[ 8.20 -4.40 -4.59 -3.82 -1.31 -4.43] -> Legol
[ 6.29  2.79 -2.58 -0.11  0.04  0.49] -> Zus
[ 8.39  9.04 -1.18 -5.81 -1.04 -1.28] -> rofis
[ 3.20  2.06 -5.90 -3.98 -7.28 -0.89] -> Novi
[ 4.25 -0.01 -4.84  3.93 -2.43 -6.33] -> zofut
[ 6.64 -0.80 -2.18  2.25 -5.02  1.10] -> tis
[ 8.39 -0.99 -1.18 -5.81 -1.04 -1.28] -> Gurup
key -> tag
[-5.90] -> k_46
[-1.18] -> k_720
[-1.19] -> k_921
join rofis 2: 	k_720
q: [ 8.39  9.04 -1.18 -5.81 -1.04 -1.28]	rofis
q: [ 4.25 -0.01 -4.84  3.93 -2.43 -6.33]	zofut
q: [ 8.39 -0.99 -1.18 -5.81 -1.04 -1.28]	Gurup
q: [ 3.20  2.06 -5.90 -3.98 -7.28 -0.89]	Novi
q: [ 6.64 -0.80 -2.18  2.25 -5.02  1.10]	tis

[-1.93 -0.23 -2.93 -3.02  0.88  2.12 -0.72] -> Sotu
[ 0.00  1.14 -0.14  0.34 -0.20 -0.60  0.60] -> dedi
[-2.80 -2.97 -8.85 -3.91  0.65  2.01 -1.57] -> dok
[-1.93 -0.23 -2.93 -3.02  0.88  2.12  0.20] -> Zag
[ 2.10  3.61  8.14  2.98 -1.38 -0.73  0.55] -> zife
[-1.34  0.64 -2.06 -1.85 -0.10  1.75 -0.55] -> sot
[-2.21 -1.15 -5.05 -3.45  1.44  2.07 -0.45] -> Tekik
[-2.27 -2.45 -6.43 -3.52  1.84  1.91 -0.79] -> masib
key -> tag
[-1.39] -> k_951
[-1.38] -> k_477
[-0.23] -> k_143
[0.89] -> k_732
[0.88] -> k_400
join Zag 4: 	k_400
q: [-1.93 -0.23 -2.93 -3.02  0.88  2.12  0.20]	Zag

[ 0.67 -2.50 -1.66 -2.42] -> rana
[ 0.68 -2.66 -1.37 -3.17] -> bevor
[ 1.62 -2.67  1.08 -8.82] -> ruf
[ 0.68 -2.58 -1.37 -3.17] -> rifis
[ 0.82 -2.54 -1.71 -2.24] -> felub
[ 1.00 -2.65 -1.34 -3.14] -> Veri
[ 0.84 -2.66 -2.61 -0.31] -> kile
tags:
[0.69] -> k_655
[1.01] -> k_254
[-2.65] -> k_86
[1.63] -> k_472
[0.68] -> k_976
[1.62] -> k_349
[0.82] -> k_381
[1.00] -> k_29
join Veri 0: 	k_29
q: [ 0.84 -2.66 -2.61 -0.31]	kile

[ 0.04  0.10  0.19 -0.29  0.19 -0.60  0.03  0.49  0.40  0.06  0.35 -0.22
  0.17 -0.13 -0.05 -0.07 -0.41  0.24 -0.62 -0.35 -0.62 -0.14 -0.87 -0.06
 -0.28  0.25  0.51 -2.17  0.41 -0.41  0.29  1.72 -0.47  0.68  0.34  1.51
 -0.11 -2.17  0.14  0.87 -0.19]  sib
[-0.15 -0.13  0.47  0.08 -0.10 -0.41 -0.06 -1.76  0.69 -0.22  0.69  0.24
  1.21 -0.01 -0.05 -0.52  0.56  0.19  0.05 -1.11  0.10  0.46  0.07  0.54
  1.03 -0.31  0.42 -2.45  0.08 -1.07  0.88 -0.79  1.19  0.29 -0.20 -0.03
  1.22  0.29  0.31  0.06 -0.23]  Megap
[ 1.83 -0.28 -0.20 -0.09  0.06 -0.69 -0.08  0.21  0.69 -0.41  0.30  0.13
  0.33  0.67  0.05  0.10  0.19  0.12  0.12 -1.51 -0.18 -0.13  0.45  0.83
  0.71 -0.26  0.12  4.34  0.54 -0.61  0.32  0.38 -0.23 -0.21  0.35 -0.94
  0.14 -1.90  0.52 -0.36 -0.28]  labul
[ 0.96 -0.47  0.01 -0.23  0.77 -1.18  0.25  0.70 -1.26  0.14 -0.36 -0.12
 -1.41 -0.26 -0.11  0.62 -0.41  0.19 -0.39 -1.05 -1.92  0.12  0.42  0.55
 -0.42  0.97  0.85 -2.26  0.55  0.61 -1.41 -0.83 -1.72  0.35 -0.29 -0.42
 -0.30 -2.31 -0.42 -0.20 -0.47]  kir
[ 0.96 -0.47  0.01 -0.23  0.77 -1.18  0.25  0.70 -1.26  0.14 -0.36 -0.12
 -1.41 -0.26 -0.11  0.62 -0.41  0.19 -0.39 -1.05  0.73  0.00  1.10 -0.11
 -0.19 -0.23 -0.02  1.43  0.41 -0.26 -0.56 -0.70  0.07  0.41  0.63 -1.05
 -2.97  0.25 -0.30 -1.04 -0.02]  bivur
[ 0.20  0.02 -0.19  0.62  0.52  1.34 -0.22  0.35 -0.44  0.22 -0.75  0.51
  1.59 -0.01 -0.15  0.45 -0.22 -0.03 -1.00 -1.56  0.40 -0.14  0.73  0.30
  1.67 -0.12 -0.24 -1.49 -0.87 -0.02 -0.38 -1.54  0.32 -0.26  0.14  0.10
 -1.97 -0.39  0.05 -0.75 -0.52]  kame
[-0.28  0.06  0.08  0.21  0.48 -0.48 -0.16  0.52 -0.70 -0.04  0.99 -0.15
 -1.20  0.46  0.11  0.08  0.68 -0.50 -1.73  0.47 -0.26 -0.35  0.71  0.95
 -0.71  0.38 -0.71  1.50  0.22  0.28 -0.23  0.18 -0.44  0.29 -0.08 -1.83
 -2.69  0.49  0.29 -0.40  0.09]  Moso
[ 0.04  0.10  0.19 -0.29  0.19 -0.60  0.03  0.49  0.40  0.06  0.35 -0.22
  0.17 -0.13 -0.05 -0.07 -0.41  0.24 -0.62 -0.35 -0.62 -0.14 -0.87 -0.06
 -0.28  0.25  0.51 -2.17  0.41 -0.41  0.29  1.72 -0.47 -0.05 -0.14 -2.40
  1.75 -4.60 -0.10 -0.72 -0.52]  gosob
[-0.15 -0.13  0.47  0.08 -0.10 -0.41 -0.06 -1.76  0.69 -0.22 -0.52  0.24
  1.21 -0.01 -0.05 -0.52  0.56  0.19  0.05 -1.11  0.10  0.07  0.07  0.54
  1.03 -0.31  0.42 -2.45  0.08 -1.07  0.88 -0.79  1.19  0.29 -0.20 -0.03
  1.22  0.29  0.31  0.06 -0.23]  Zate
[-0.35  0.15  0.05 -0.02 -0.02 -0.21  0.32 -0.88  1.58  0.06 -0.13 -0.01
 -0.16  0.35  0.03  0.16 -0.12 -0.20  1.59 -6.73 -0.32 -0.37  0.21 -0.35
 -0.45  0.61 -0.18  0.69  0.07 -0.19  0.06  0.91 -1.61 -0.45  0.16 -0.01
 -0.68  0.02  0.34 -0.33 -0.45]  Vaz
key -> tag
[0.06] -> k_306
[-0.39] -> k_32
[0.05] -> k_451
[-1.00] -> k_433
[0.69] -> k_697
[0.04] -> k_647
join Megap 18: 	k_451
q: [ 0.04  0.10  0.19 -0.29  0.19 -0.60  0.03  0.49  0.40  0.06  0.35 -0.22
  0.17 -0.13 -0.05 -0.07 -0.41  0.24 -0.62 -0.35 -0.62 -0.14 -0.87 -0.06
 -0.28  0.25  0.51 -2.17  0.41 -0.41  0.29  1.72 -0.47  0.68  0.34  1.51
 -0.11 -2.17  0.14  0.87 -0.19]	sib
q: [-0.35  0.15  0.05 -0.02 -0.02 -0.21  0.32 -0.88  1.58  0.06 -0.13 -0.01
 -0.16  0.35  0.03  0.16 -0.12 -0.20  1.59 -6.73 -0.32 -0.37  0.21 -0.35
 -0.45  0.61 -0.18  0.69  0.07 -0.19  0.06  0.91 -1.61 -0.45  0.16 -0.01
 -0.68  0.02  0.34 -0.33 -0.45]	Vaz
q: [ 1.83 -0.28 -0.20 -0.09  0.06 -0.69 -0.08  0.21  0.69 -0.41  0.30  0.13
  0.33  0.67  0.05  0.10  0.19  0.12  0.12 -1.51 -0.18 -0.13  0.45  0.83
  0.71 -0.26  0.12  4.34  0.54 -0.61  0.32  0.38 -0.23 -0.21  0.35 -0.94
  0.14 -1.90  0.52 -0.36 -0.28]	labul

[-1.99 -4.16 -1.03  5.22] : rugab
[ 2.95 -2.20  7.03 -0.87] : Fiv
[-3.18 -2.57  2.39  3.37] : bote
[ 3.49  4.67 -1.66 -2.09] : tur
[-1.34 -2.58  4.28 -4.01] : gadiv
[ 3.88 -3.13  3.34  4.16] : Fopuz
[-3.53  3.68 -3.91 -1.87] : nibe
[ 2.13 -1.72 -3.39 -4.82] : munal
[-3.83 -2.17  5.11  3.59] : zukib
[ 1.93  4.84 -2.74 -1.50] : Pibik
[-1.99 -4.16  2.59 -3.12] : guko
Table of tags by key:
[3.68] -> k_267
[-1.86] -> k_316
[-2.58] -> k_652
[3.69] -> k_691
[-3.91] -> k_891
[-2.57] -> k_155
[-1.87] -> k_504
join nibe 1: 	k_267
q: [-3.18 -2.57  2.39  3.37]	bote
q: [ 2.95 -2.20  7.03 -0.87]	Fiv
q: [-1.34 -2.58  4.28 -4.01]	gadiv
q: [-3.53  3.68 -3.91 -1.87]	nibe
q: [-1.99 -4.16  2.59 -3.12]	guko

[-2.16  0.68 -4.15  1.56] -> bevi
[ 0.76  3.37  3.26 -3.17] -> kub
[ 2.89 -1.52  2.46 -3.54] -> lis
[ 0.52 -2.68 -6.71 -6.92] -> zini
[ 2.89 -1.52  2.46 -2.90] -> segi
[-0.90  6.47  8.94  4.24] -> Vuga
[-0.17  5.38  2.74 -4.77] -> fofas
[ 0.76 -0.20  3.26 -3.17] -> Diras
[-0.47 -4.54 -2.44 -3.33] -> papaf
key -> tag
[2.46] -> k_355
[3.26] -> k_579
[3.25] -> k_750
join kub 2: 	k_579
q: [ 0.76 -0.20  3.26 -3.17]	Diras
q: [ 2.89 -1.52  2.46 -3.54]	lis
q: [ 0.76  3.37  3.26 -3.17]	kub

